Below is a small trained network, with its code and all its weights. Each question gives an input and a target symbol and asks what happens when units are switched off, that is, made to give their printed mean instead of their output.

import numpy as np


def w(rows, s, z=0):
    codes = np.array(rows[::2]) - 128.0
    scale = np.full(codes.shape[1], s)
    scale[-1] = z or s
    return codes * scale


def f(y):
    return y / 2 * (1 + np.tanh(0.7978845608 * (y + 0.044715 * y**3)))


def softmax(a):
    e = np.exp(a - a.max(-1, keepdims=True))
    return e / e.sum(-1, keepdims=True)


def log_softmax(a):
    a = a - a.max(-1, keepdims=True)
    return a - np.log(np.exp(a).sum(-1, keepdims=True))


def net(x, mask):
    ids = ['αηθλξπστψ'.index(c) for c in x.split()]
    T = len(ids)
    res = E[ids] + P[:T]
    u = 0
    for l in range(2):
        q, k, v = (res @ M[l].T for M in (Q, K, V))
        z = softmax(np.where(np.tri(T) > 0, q @ k.T / 4**0.5, -1e9)) @ v
        res = res + np.where(mask[u], z, O[l][:, -1]) @ O[l][:, :-1]
        u += 1
        y = f(res @ A[l][:, :-1].T + A[l][:, -1])
        res = res + np.where(mask[u : u + 4], y, B[l][:, -1]) @ B[l][:, :-1]
        u += 4
    return log_softmax(res[-1] @ U[:, :-1].T + U[:, -1])


Q, K, V, O, A, B = {}, {}, {}, {}, {}, {}
E = w([
[37,151,163,239,170],'α',
[107,73,147,204,55],'η',
[34,54,55,186,139],'θ',
[102,118,31,163,66],'λ',
[85,75,178,242,115],'ξ',
[130,52,118,252,128],'π',
[12,141,149,148,130],'σ',
[248,137,97,39,148],'τ',
[85,169,187,198,78],'ψ',
],0.011)
P = w([
[3,59,123,74,68],'0',
[165,52,103,174,167],'1',
[170,88,105,192,160],'2',
[168,88,75,196,148],'3',
[171,106,38,179,152],'4',
[162,131,43,183,148],'5',
],0.007)
Q[0] = w([
[211,86,67,114,150],'0.h0',
[72,62,84,212,140],'0.h0',
[249,124,150,35,155],'0.h0',
[158,151,126,30,130],'0.h0',
],0.011)
K[0] = w([
[152,153,147,105,201],'0.h0',
[48,89,161,74,127],'0.h0',
[239,186,66,176,250],'0.h0',
[230,81,120,176,194],'0.h0',
],0.011)
V[0] = w([
[43,51,161,255,160],'0.h0',
[239,52,127,149,21],'0.h0',
[195,100,89,133,223],'0.h0',
[126,233,199,176,137],'0.h0',
],0.0096)
O[0] = w([
[70,166,121,87,217,249],'0.h0',
[143,5,126,82,125,94],'0.h0',
[48,96,144,206,96,62],'0.h0',
[176,145,142,189,242,108],'0.h0',
],0.012,0.017)
A[0] = w([
[93,65,158,108,2,255],'0.n0',
[184,191,116,173,103,112],'0.n1',
[83,157,210,214,192,132],'0.n2',
[145,17,62,171,80,110],'0.n3',
],0.0074,0.0046)
B[0] = w([
[156,206,42,141,213,166],'0.n0',
[62,85,102,40,148,137],'0.n1',
[157,123,1,109,94,245],'0.n2',
[149,166,251,181,120,146],'0.n3',
],0.0068,0.011)
Q[1] = w([
[183,123,155,65,55],'1.h0',
[42,76,216,95,154],'1.h0',
[86,160,2,40,152],'1.h0',
[76,187,25,131,208],'1.h0',
],0.0094)
K[1] = w([
[223,2,128,64,148],'1.h0',
[179,185,41,125,136],'1.h0',
[79,133,45,7,190],'1.h0',
[1,194,117,61,67],'1.h0',
],0.0074)
V[1] = w([
[99,98,254,119,142],'1.h0',
[60,159,80,106,74],'1.h0',
[182,68,89,109,108],'1.h0',
[55,91,88,147,162],'1.h0',
],0.0086)
O[1] = w([
[104,254,101,38,173,8],'1.h0',
[182,140,226,129,88,232],'1.h0',
[149,22,146,88,147,48],'1.h0',
[57,51,214,153,114,209],'1.h0',
],0.0086,0.016)
A[1] = w([
[146,137,133,11,106,187],'1.n0',
[125,164,191,86,56,3],'1.n1',
[55,72,106,139,102,28],'1.n2',
[193,48,127,1,195,49],'1.n3',
],0.0086,0.0051)
B[1] = w([
[185,94,137,191,191,215],'1.n0',
[202,99,178,94,175,183],'1.n1',
[127,220,130,57,1,185],'1.n2',
[190,150,213,144,156,254],'1.n3',
],0.0087,0.0027)
U = w([
[78,123,166,254,133,121],'α',
[143,72,188,146,191,94],'η',
[124,164,232,156,72,1],'θ',
[120,61,169,185,51,153],'λ',
[59,97,141,144,169,102],'ξ',
[36,99,140,127,110,172],'π',
[163,221,196,152,81,79],'σ',
[180,131,134,189,106,111],'τ',
[139,135,122,131,167,198],'ψ',
],0.0067,0.0042)

Each question gives the input, a string of symbols that net reads in full, and the target symbol t.
The units are the heads (4 rows each of Q, K, V and O) and the neurons (one row each of A and B). Each row of codes is followed by its name. A weight is (code - 128) times the scale printed after its matrix; where a second scale follows, it is the last column's (O, A, B and U).
mask holds one flag per unit, layer by layer, with each layer's heads first. A switched-off unit (its flag False) gives its mean, the last column of its rows in O or B, instead of its output. The means were averaged over made-up inputs and are rounded, as every weight is.
A unit's drop is (log p(t) with every unit on - log p(t) with that unit switched off) / (log p(t) with every unit on - log p(t) with every unit switched off).
The circuit of an input: a set's keep is (log p(t) with only the set's units on - log p(t) with every unit switched off) / (log p(t) with every unit on - log p(t) with every unit switched off). Starting from all 10 units, units are removed one at a time, each time the one whose removal leaves the highest keep (on an exact tie, the one counted first), for as long as the keep stays at least 0.8.
units of the circuit, in order: the units of the circuit, biggest drop first
most important unit: the unit with the biggest drop
k most important neurons of layer l: the k neurons of layer l with the biggest drops, biggest first
drop of u: that unit's drop, to one decimal
input σ α λ η, target σ: units of the circuit, in order -> (1.h0 0.h0)
input η α π ξ, target η: most important neuron of layer 1 -> (1.n3)
input π α η α ξ, target π: units of the circuit, in order -> (0.h0 1.h0 1.n2)
input π η λ, target π: units of the circuit, in order -> (0.h0 0.n2 1.h0)
input η λ λ, target η: units of the circuit, in order -> (0.h0 1.h0 1.n3)
input σ σ η α λ π, target σ: units of the circuit, in order -> (1.h0 0.h0)
input η α λ α π, target η: units of the circuit, in order -> (0.h0 1.h0 1.n3)
input η σ α λ σ, target η: 2 most important neurons of layer 0 -> (0.n2 0.n0)
input η η α η η, target η: 2 most important neurons of layer 1 -> (1.n3 1.n0)
input α α η η λ σ, target α: units of the circuit, in order -> (0.h0 1.h0 0.n2)
input η α ξ σ ψ ψ, target η: 2 most important neurons of layer 1 -> (1.n0 1.n3)
input η α σ α π α, target η: 2 most important neurons of layer 1 -> (1.n3 1.n0)
input λ λ α λ ξ, target λ: drop of 0.n0 -> 0.3
input σ α ξ α ψ, target σ: most important unit -> 1.h0
input λ η η σ α, target λ: drop of 0.n0 -> 0.4
input λ ψ α α α π, target λ: drop of 0.n0 -> 0.3
input λ α η α ψ, target λ: drop of 0.h0 -> 1.2
